Here is a tiny trained network, its code and every weight. The questions are about switching its units off for an input and a class, where a switched-off unit gives its printed mean instead of its output.

import numpy as np


def w(rows, s, z=0):
    codes = np.array(rows[::2]) - 128.0
    scale = np.full(codes.shape[1], s)
    scale[-1] = z or s
    return codes * scale


def f(y):
    return y / 2 * (1 + np.tanh(0.7978845608 * (y + 0.044715 * y**3)))


def log_softmax(a):
    a = a - a.max(-1, keepdims=True)
    return a - np.log(np.exp(a).sum(-1, keepdims=True))


def net(x, mask):
    res = np.array(x, float).reshape(1, 8) / 4 @ E
    y = f(res @ A[0][:, :-1].T + A[0][:, -1])
    res = res + np.where(mask, y, B[0][:, -1]) @ B[0][:, :-1]
    return log_softmax(res[-1] @ U[:, :-1].T + U[:, -1])


A, B = {}, {}
E = w([
[218,117,156,60,39,91],'x0',
[170,91,37,172,99,139],'x1',
[157,180,88,61,91,189],'x2',
[34,90,86,111,35,60],'x3',
[135,59,105,2,198,66],'x4',
[29,150,51,159,132,112],'x5',
[74,196,121,78,138,118],'x6',
[85,117,60,91,158,187],'x7',
],0.009)
A[0] = w([
[176,140,105,123,109,123,141],'neuron 0',
[250,152,166,110,150,120,159],'neuron 1',
[96,168,84,170,71,155,211],'neuron 2',
[67,113,90,194,160,138,234],'neuron 3',
[127,63,133,188,118,96,163],'neuron 4',
[153,194,74,152,80,171,167],'neuron 5',
[219,165,141,146,123,112,186],'neuron 6',
[184,133,146,148,160,101,214],'neuron 7',
[154,168,128,120,199,153,231],'neuron 8',
[73,150,146,109,165,122,162],'neuron 9',
[137,99,65,56,134,132,213],'neuron 10',
[180,152,159,112,68,134,235],'neuron 11',
[103,100,161,171,150,138,189],'neuron 12',
[133,115,32,68,95,161,234],'neuron 13',
[102,139,132,147,7,139,185],'neuron 14',
[90,126,205,73,165,134,192],'neuron 15',
[130,64,99,202,136,105,193],'neuron 16',
[122,117,186,153,176,100,215],'neuron 17',
[169,152,131,102,43,144,159],'neuron 18',
[130,73,140,168,87,93,200],'neuron 19',
[137,122,107,39,157,134,185],'neuron 20',
[103,81,192,104,203,95,253],'neuron 21',
],0.016,0.0051)
B[0] = w([
[95,72,185,208,103,169,166],'neuron 0',
[203,93,226,101,116,212,248],'neuron 1',
[17,143,189,200,193,71,210],'neuron 2',
[64,223,67,178,200,171,219],'neuron 3',
[163,132,16,207,43,219,173],'neuron 4',
[57,125,203,147,177,115,198],'neuron 5',
[140,103,215,103,112,219,209],'neuron 6',
[239,173,177,83,140,242,185],'neuron 7',
[129,121,132,15,175,183,189],'neuron 8',
[105,204,103,64,133,65,177],'neuron 9',
[223,6,51,130,222,79,223],'neuron 10',
[139,18,254,166,46,89,225],'neuron 11',
[123,157,75,145,113,138,162],'neuron 12',
[152,74,117,176,234,48,236],'neuron 13',
[70,90,157,206,89,34,213],'neuron 14',
[143,196,125,12,76,27,204],'neuron 15',
[142,154,23,202,91,189,184],'neuron 16',
[164,201,98,95,95,157,178],'neuron 17',
[102,28,208,222,97,26,212],'neuron 18',
[161,113,45,198,24,179,183],'neuron 19',
[206,57,104,50,178,88,218],'neuron 20',
[161,178,35,21,41,127,214],'neuron 21',
],0.0081,0.018)
U = w([
[168,22,49,111,224,122,133],'0',
[23,175,113,188,202,156,196],'1',
[199,85,209,111,107,225,61],'2',
[141,122,13,211,65,202,134],'3',
[95,45,179,217,48,82,4],'4',
[117,173,95,57,74,105,203],'5',
],0.011,0.0031)

Each question gives the input, the list of numbers given to net, and the class t.
The units are the neurons (one row each of A and B). Each row of codes is followed by its name. A weight is (code - 128) times the scale printed after its matrix; where a second scale follows, it is the last column's (A, B and U).
mask holds one flag per neuron, in row order. A switched-off neuron (its flag False) gives its mean, the last column of its row in B, instead of its output. The means were averaged over made-up inputs and are rounded, as every weight is.
A unit's drop is (log p(t) with every unit on - log p(t) with that unit switched off) / (log p(t) with every unit on - log p(t) with every unit switched off).
The circuit of an input: a set's keep is (log p(t) with only the set's units on - log p(t) with every unit switched off) / (log p(t) with every unit on - log p(t) with every unit switched off). Starting from the 12 units with the biggest drops (on a tie, the unit counted first), units are removed one at a time, each time the one whose removal leaves the highest keep (on an exact tie, the one counted first), for as long as the keep stays at least 0.8.
circuit, biggest first: the units of the circuit, biggest drop first
k most important neurons: the k neurons with the biggest drops, biggest first
drop of u: that unit's drop, to one decimal
input [-8,1,-5,-1,1,0,0,7], class 1: circuit, biggest first : (neuron 3)
input [8,-8,-7,-4,-1,7,3,-8], class 2: 2 most important neurons : (neuron 7; neuron 6)
input [-1,-2,5,1,-5,-2,6,3], class 4: 3 most important neurons : (neuron 3; neuron 14; neuron 18)
input [-8,-3,-2,-5,4,8,6,6], class 5: circuit, biggest first : (neuron 21; neuron 9)
input [2,8,-2,8,0,7,2,5], class 1: circuit, biggest first : (neuron 2; neuron 3)
input [5,5,-7,4,-8,7,4,3], class 1: 2 most important neurons : (neuron 2; neuron 3)
input [2,6,6,-6,1,-1,-8,6], class 2: 3 most important neurons : (neuron 1; neuron 6; neuron 0)
input [4,8,-7,-3,1,-5,-4,6], class 3: 3 most important neurons : (neuron 16; neuron 4; neuron 19)
input [-6,-6,7,-6,2,-3,7,4], class 5: 2 most important neurons : (neuron 15; neuron 9)
input [1,-6,0,-7,6,-1,5,-1], class 5: 2 most important neurons : (neuron 15; neuron 21)
input [7,-5,8,1,2,-1,1,6], class 0: 2 most important neurons : (neuron 10; neuron 20)
input [7,5,-5,-6,-6,5,-1,7], class 1: drop of neuron 11 : 0.1
input [4,2,-3,-1,8,-4,2,-2], class 2: drop of neuron 1 : 0.3
input [-8,-8,8,-2,-2,-7,6,-5], class 5: circuit, biggest first : (neuron 15)
input [-3,5,4,5,1,1,-6,-5], class 3: drop of neuron 16 : 0.1
input [-4,-5,0,7,-3,-2,-6,-2], class 3: drop of neuron 7 : 0.0
